Here is a tiny trained network, its code and every weight. The questions are about switching its units off for an input and a target symbol, where a switched-off unit gives its printed mean instead of its output.

import numpy as np


def w(rows, s, z=0):
    codes = np.array(rows[::2]) - 128.0
    scale = np.full(codes.shape[1], s)
    scale[-1] = z or s
    return codes * scale


def norm(h):
    return h / np.sqrt((h * h).mean(-1, keepdims=True) + 1e-5)


def f(y):
    return y / 2 * (1 + np.tanh(0.7978845608 * (y + 0.044715 * y**3)))


def softmax(a):
    e = np.exp(a - a.max(-1, keepdims=True))
    return e / e.sum(-1, keepdims=True)


def log_softmax(a):
    a = a - a.max(-1, keepdims=True)
    return a - np.log(np.exp(a).sum(-1, keepdims=True))


def net(x, mask):
    ids = ['αγεηθλπφψ'.index(c) for c in x.split()]
    T = len(ids)
    res = E[ids] + P[:T]
    r = norm(res)
    for j in range(2):
        rows = slice(3 * j, 3 * j + 3)
        q, k, v = (r @ M[0][rows].T for M in (Q, K, V))
        z = softmax(np.where(np.tri(T) > 0, q @ k.T / 3**0.5, -1e9)) @ v
        o = O[0][rows]
        res = res + np.where(mask[j], z, o[:, -1]) @ o[:, :-1]
    y = f(norm(res) @ A[0][:, :-1].T + A[0][:, -1])
    res = res + np.where(mask[2:14], y, B[0][:, -1]) @ B[0][:, :-1]
    return log_softmax(norm(res)[-1] @ U[:, :-1].T + U[:, -1])


Q, K, V, O, A, B = {}, {}, {}, {}, {}, {}
E = w([
[94,84,133,121],'α',
[203,96,237,72],'γ',
[151,103,250,112],'ε',
[108,110,111,128],'η',
[104,48,69,140],'θ',
[63,143,181,69],'λ',
[109,107,92,102],'π',
[110,105,114,118],'φ',
[131,57,75,187],'ψ',
],0.0024)
P = w([
[48,102,83,105],'0',
[133,96,103,111],'1',
[162,216,150,176],'2',
[39,101,100,177],'3',
[155,97,141,116],'4',
[153,207,139,188],'5',
[52,98,180,253],'6',
[150,108,157,129],'7',
],0.0045)
Q[0] = w([
[68,78,102,145],'h1',
[163,254,166,181],'h1',
[136,92,130,79],'h1',
[127,146,162,151],'h2',
[115,39,83,55],'h2',
[116,92,175,124],'h2',
],0.0077)
K[0] = w([
[152,234,127,185],'h1',
[218,46,165,74],'h1',
[79,147,76,119],'h1',
[153,74,151,152],'h2',
[3,183,146,91],'h2',
[61,97,202,122],'h2',
],0.0063)
V[0] = w([
[186,172,34,210],'h1',
[145,105,9,144],'h1',
[104,41,16,148],'h1',
[145,158,221,81],'h2',
[111,254,82,69],'h2',
[118,206,94,101],'h2',
],0.0027)
O[0] = w([
[90,92,108,104,9],'h1',
[99,91,23,140,130],'h1',
[144,146,33,115,224],'h1',
[150,148,108,139,75],'h2',
[47,197,179,252,85],'h2',
[107,150,201,191,99],'h2',
],0.0037,0.0014)
A[0] = w([
[97,74,110,139,186],'n1',
[109,49,75,104,209],'n2',
[255,60,82,112,112],'n3',
[139,135,199,143,109],'n4',
[226,122,157,140,98],'n5',
[186,176,159,106,83],'n6',
[199,178,84,104,253],'n7',
[164,146,169,103,75],'n8',
[139,135,149,84,106],'n9',
[143,144,43,86,148],'n10',
[160,140,184,120,88],'n11',
[130,185,147,231,191],'n12',
],0.0062,0.0012)
B[0] = w([
[199,166,140,145,204],'n1',
[194,160,155,125,254],'n2',
[116,142,199,119,184],'n3',
[120,183,91,124,159],'n4',
[104,161,132,150,137],'n5',
[159,139,102,187,140],'n6',
[52,77,159,232,175],'n7',
[139,126,86,148,130],'n8',
[138,91,100,126,137],'n9',
[112,160,194,206,173],'n10',
[133,148,66,137,139],'n11',
[138,133,56,3,221],'n12',
],0.0046,0.0023)
U = w([
[183,155,223,221,154],'α',
[190,117,168,84,189],'γ',
[194,107,106,76,107],'ε',
[167,198,50,73,177],'η',
[123,23,80,175,115],'θ',
[2,113,158,72,163],'λ',
[99,158,100,193,40],'π',
[112,137,120,172,4],'φ',
[118,54,92,200,111],'ψ',
],0.0075,0.0027)

Each question gives the input, a string of symbols that net reads in full, and the target symbol t.
The units are the heads (3 rows each of Q, K, V and O) and the neurons (one row each of A and B). Each row of codes is followed by its name. A weight is (code - 128) times the scale printed after its matrix; where a second scale follows, it is the last column's (O, A, B and U).
mask holds one flag per unit, heads first, then neurons. A switched-off unit (its flag False) gives its mean, the last column of its rows in O or B, instead of its output. The means were averaged over made-up inputs and are rounded, as every weight is.
A unit's drop is (log p(t) with every unit on - log p(t) with that unit switched off) / (log p(t) with every unit on - log p(t) with every unit switched off).
The circuit of an input: a set's keep is (log p(t) with only the set's units on - log p(t) with every unit switched off) / (log p(t) with every unit on - log p(t) with every unit switched off). Starting from the 12 units with the biggest drops (on a tie, the unit counted first), units are removed one at a time, each time the one whose removal leaves the highest keep (on an exact tie, the one counted first), for as long as the keep stays at least 0.8.
circuit, biggest first: the units of the circuit, biggest drop first
top k neurons: the k neurons with the biggest drops, biggest first
which heads matter: for each layer, one digit per head in row order, 1 if its drop is at least 0.15 and else 0, layers parted by /
drop of u: that unit's drop, to one decimal
input γ λ ψ, target η: which heads matter -> 00
input λ λ θ γ, target γ: circuit, biggest first -> (n7)
input λ λ λ γ η, target α: top 2 neurons -> (n12 n3)
input α α λ α γ, target α: circuit, biggest first -> (n12 n5)
input θ θ λ λ λ ε λ, target λ: circuit, biggest first -> (n12 n10)
input λ α η α θ α γ, target γ: circuit, biggest first -> (n7 n10 n12)
input λ α ε α φ λ π, target λ: circuit, biggest first -> (h1 n12 n7)
input λ π γ λ θ λ α λ, target η: top 3 neurons -> (n4 n7 n11)
input α φ φ λ θ, target α: circuit, biggest first -> (n12 n3)
input ε θ λ λ α λ ε λ, target η: which heads matter -> 10
input α η π π λ α, target η: which heads matter -> 00
input ψ θ ψ θ λ ε, target η: which heads matter -> 00
input ε α θ α λ α φ, target λ: top 2 neurons -> (n12 n6)
input λ λ φ ψ θ λ π, target λ: top 3 neurons -> (n12 n6 n7)
input θ η φ ε ψ, target α: circuit, biggest first -> (n3)
input γ α θ θ λ, target α: top 2 neurons -> (n12 n10)
input θ λ λ ε α, target α: drop of n3 -> 0.3
input λ λ α θ λ α ψ π, target α: drop of n12 -> 0.4
input θ λ α λ ψ θ λ π, target α: drop of n12 -> 0.3
input λ θ λ η ψ, target α: drop of n12 -> 0.2
